After every row comes roughly how far along a hidden order it lies, from 0 to 30.
[-0.05 -8.34 -0.16 -9.38 -0.27  0.85 -1.58 -6.98  2.51  3.02  3.67 -5.63
 -4.58  4.11 -0.31 -0.09 -9.99  5.91 -3.71  8.27  1.62  7.17 -5.28  2.29
  0.12 -3.15 -0.47 -0.06 -4.95] | 5
[ 0.46 -3.47 -0.39 -1.75  1.61 -0.03  1.37 -1.51  1.24  1.26  0.97  0.05
 -2.30  2.98  0.81 -0.25 -6.36  1.32 -2.55 -2.36  0.14  4.49 -0.68  0.36
  3.80  0.53  3.78 -0.06 -2.01] | 4
[-0.02  0.79  2.55 -0.55  0.90 -0.22 -1.88 -1.31  0.12 -2.49 -0.52 -0.17
  3.31 -1.29  0.98 -0.17  1.52  1.25 -3.95  0.45  0.78 -1.63 -1.56  0.51
 -2.90  0.15 -1.84  0.17 -0.46] | 30
[-0.28 -1.79  1.84 -1.38  1.91  0.31  1.34  0.22  0.33 -0.62  2.05  0.66
  2.15 -0.85  0.54 -0.25 -0.25  0.29 -2.65 -3.11  0.66  1.00  0.14  0.37
 -1.71  0.54  1.13 -0.26 -0.20] | 12
[-0.05 -3.57  0.78 -2.37  2.24  0.18  3.35 -0.06  1.10  1.91  2.42 -0.89
 -1.92  1.13  0.95  0.18 -3.48  0.65 -5.23 -3.49  0.66  4.67 -0.81  0.93
  2.70 -1.26  4.50 -0.66  1.17] | 0
[-0.10 -3.82 -0.62 -0.21  0.66 -0.13  1.60 -0.51  1.09  2.70  1.62  0.63
 -3.64  2.03  1.09 -0.28 -5.64  0.29 -2.44 -2.59  0.27  1.78  0.27  0.87
  3.14 -2.82  3.59  0.58 -1.06] | 9
[-0.61  0.11 -0.07  1.00 -3.57 -0.89 -1.08  0.96  0.43  2.52  0.20 -0.62
 -1.93 -0.24  2.44 -0.14 -0.96  0.56 -3.13 -2.53  0.33 -2.99 -0.73  2.24
 -1.73 -5.61 -0.51  1.91 -3.08] | 25
[ 0.04 -2.28  1.91 -2.32  2.29  0.72  1.58 -0.24  0.18 -0.82  1.35  0.53
  2.81 -0.95  0.31  0.00  0.44  0.69 -0.96 -3.45  0.16  0.98 -0.29 -0.36
 -1.20  4.16  3.46 -0.55 -0.54] | 6
[ 0.05  0.78  0.54 -1.17  1.88  0.15  1.76  0.70 -0.74  1.40  0.08 -0.44
 -0.03 -0.16 -0.06  0.27  1.73 -0.41 -2.69 -0.58  0.44  2.39  0.25  0.53
  1.67 -0.58  0.32 -1.01  4.89] | 8
[-0.17  1.17 -0.08  1.89 -0.49 -0.64 -2.23 -1.12 -0.12  1.12 -0.61  1.55
  0.19 -0.78  0.41 -0.38 -0.38  0.22 -1.41  2.72  0.30 -3.23  0.08  0.67
 -1.00 -3.58 -2.13  1.08 -0.97] | 30
[-0.27 -0.08  1.09 -2.77  0.82  0.44 -1.13 -2.25  0.44 -0.92  0.50  0.75
  1.29 -0.24 -0.47 -0.07 -3.07  1.22 -0.94  2.68  0.19 -2.22 -1.19  0.74
 -2.96  0.42  1.32  0.95 -4.26] | 27
[ 0.40 -1.39 -2.02  3.70  0.01 -1.03  1.25  0.74 -0.03  2.01  0.68  0.71
 -3.52  1.14  0.59 -0.50 -2.65 -1.31  0.43 -0.99  0.08  1.90  1.64 -0.15
  5.36 -2.74 -2.72 -0.40  1.24] | 8
[-0.02  2.05  1.65  3.12  1.49 -0.31  0.26  0.17 -0.50 -2.04 -0.56  0.67
  2.08 -1.31  0.03  0.36  2.47 -0.94 -2.49  0.03  0.55 -0.47  0.00 -0.13
 -0.73 -0.46 -4.58 -0.51  3.07] | 24
[ 0.24 -0.09  0.62  1.18  1.89 -0.48  0.52 -0.57  0.28  0.49 -0.29 -0.34
 -0.33  0.05  0.67 -0.15 -0.54  0.11 -4.45  0.04  0.73  1.46 -0.48  0.33
  2.82 -2.58 -0.10 -0.57  3.36] | 16
